[ 12.0  -2.3   2.0 -29.8  11.3  13.6  14.0 -24.2  -4.6  13.8  14.9 -33.4
 -36.2  33.5   8.0 -20.7  11.8  13.9  12.3  13.5 -26.2  29.7 -32.5  18.0
 -36.3  12.9  13.3] = J598
[ 41.9  52.6  40.4  17.9  14.7  35.8 -17.8  51.1 -11.4  12.0   1.6  33.9
 -27.3  20.7  49.5  47.4  -4.5 -28.6  13.4  18.0   6.4 -33.1  20.9 -39.3
  24.2  12.0 -30.2] = J183
[-10.4  26.5  25.4 -22.4   9.6 -33.5  26.2  -2.5   2.7   2.1  -4.7 -18.8
  12.5  -3.0  35.8  -0.7  -3.8   6.4 -25.3  30.3 -22.2  21.6 -23.5  21.3
 -26.7 -18.2  14.8] = J675
[ 26.9  -6.5  -5.6 -49.7  -1.7  26.5 -20.5  -4.2  18.7   1.5  -1.0 -47.3
 -11.8  41.4  83.6   6.4  -4.4  -3.9   3.3  71.1 -36.0  -1.1 -57.4 -20.9
 -56.0   9.8  -4.3] = J341
gone J341: [  3.3  83.6  41.4  -3.9 -20.9  -1.1  -4.3 -20.5 -57.4  -6.5   6.4  71.1
  -4.2  -1.7  -1.0 -49.7   9.8 -11.8 -47.3  26.9 -56.0  26.5   1.5  18.7
  -5.6 -36.0]  [-4.4]
gone J598: [ 12.0  -2.3 -36.3 -32.5 -29.8  13.9 -24.2 -33.4  11.3  33.5   8.0  -4.6
 -20.7 -26.2  13.6  13.8  12.9  13.3 -36.2  18.0  14.9  11.8  12.3  29.7
   2.0  13.5]  [14.0]
gone J598: [ 33.5 -33.4   2.0  11.8  14.9 -20.7 -36.3  18.0   8.0  13.3  14.0  29.7
  13.5 -36.2 -26.2  11.3  -4.6  12.9 -32.5 -29.8 -24.2  12.0  13.8  13.6
  13.9  -2.3]  [12.3]
gone J341: [  6.4  -1.0  83.6 -11.8  26.9  26.5 -36.0   9.8   1.5  -4.4   3.3  41.4
  -1.1 -57.4 -20.9  71.1 -47.3 -56.0  -3.9 -49.7  -6.5 -20.5  -5.6  -1.7
  -4.2  18.7]  [-4.3]
gone J598: [ 33.5  29.7  13.9   8.0  12.0  12.3  12.9   2.0  18.0  13.6  -2.3 -20.7
  13.5  13.3  13.8  11.3 -26.2 -36.2  14.9 -33.4  11.8 -32.5  -4.6 -29.8
 -24.2  14.0]  [-36.3]
gone J675: [ 21.6  35.8  26.2   2.1 -22.4 -25.3 -22.2 -18.2   2.7   6.4 -10.4 -33.5
  -2.5   9.6  21.3  -3.8  -3.0 -23.5  12.5  30.3  -4.7 -18.8  -0.7  14.8
 -26.7  25.4]  [26.5]

[-11.9  17.1  34.5 -65.7  28.1  -6.1  30.3  25.9  11.3   2.9  -4.8]  J487
[ -7.0 -19.6 -22.8 -24.6 -15.4   2.6 -24.8  -9.4   5.5  12.6  -4.8]  J392
[ -2.1   2.8  12.2   6.1  -2.2  -8.2  12.9  20.9  -2.5   8.4 -10.5]  J747
[-11.4  -9.3 -12.5 -10.3  -5.2  12.7 -27.9 -14.7   8.9  -1.4  -3.8]  J252
[ 42.2 -10.8   7.9  -2.6  -5.1 -59.1  24.7  -1.3 -26.7   1.1  26.0]  J410
[ 38.8 -25.5  11.9 -20.7  -9.5 -22.0   5.1 -37.5 -25.4   2.3  23.1]  J441
[-14.7 -27.9 -33.1  27.6 -20.4  24.8 -25.6 -45.4 -10.3  -5.3  -9.2]  J397
[-17.9  19.3   4.1   6.2  12.6   8.0  -7.0  21.9  23.3   2.0 -10.9]  J860
gone J747: [ -2.5   8.4   6.1  12.2  -8.2 -10.5  -2.2   2.8  12.9  20.9]  [-2.1]
gone J441: [ 11.9 -25.5  -9.5   2.3  23.1 -37.5 -25.4  38.8   5.1 -20.7]  [-22.0]
gone J441: [ -9.5 -25.4 -22.0  11.9   2.3  23.1   5.1 -37.5 -20.7  38.8]  [-25.5]

[  9.8  12.4  47.0  -7.5   5.8  16.7   4.4 -51.3  13.5 -42.6   2.2  -7.6] : J683
[  9.8  12.4  47.0  46.1   5.8  16.7   4.4 -51.3  13.5 -42.6   2.2  -7.6] : J719
[-14.5  -9.2 -12.9 -14.4  44.1  15.0  18.8 -38.8  14.9 -19.2 -10.2   6.3] : J197
[-42.0  -7.7 -83.4 -45.8  -4.4  25.3   0.2  42.7  29.5  35.2  56.8   4.3] : J175
gone J197: [-14.5  18.8 -12.9 -10.2   6.3  -9.2  15.0 -19.2  14.9  44.1 -14.4]  [-38.8]
gone J683: [  5.8   9.8 -42.6  47.0  12.4  -7.5  13.5  16.7   2.2 -51.3   4.4]  [-7.6]
gone J197: [ -9.2 -12.9  15.0  44.1 -38.8 -19.2 -14.5 -14.4 -10.2  18.8   6.3]  [14.9]

[ 39.6  39.0 -51.8 -51.7] : J346
[-62.4 -30.0  27.1 -14.3] : J468
[ 34.5  35.9 -55.8   5.8] : J578
gone J346: [-51.7  39.6  39.0]  [-51.8]
gone J468: [-30.0 -14.3  27.1]  [-62.4]

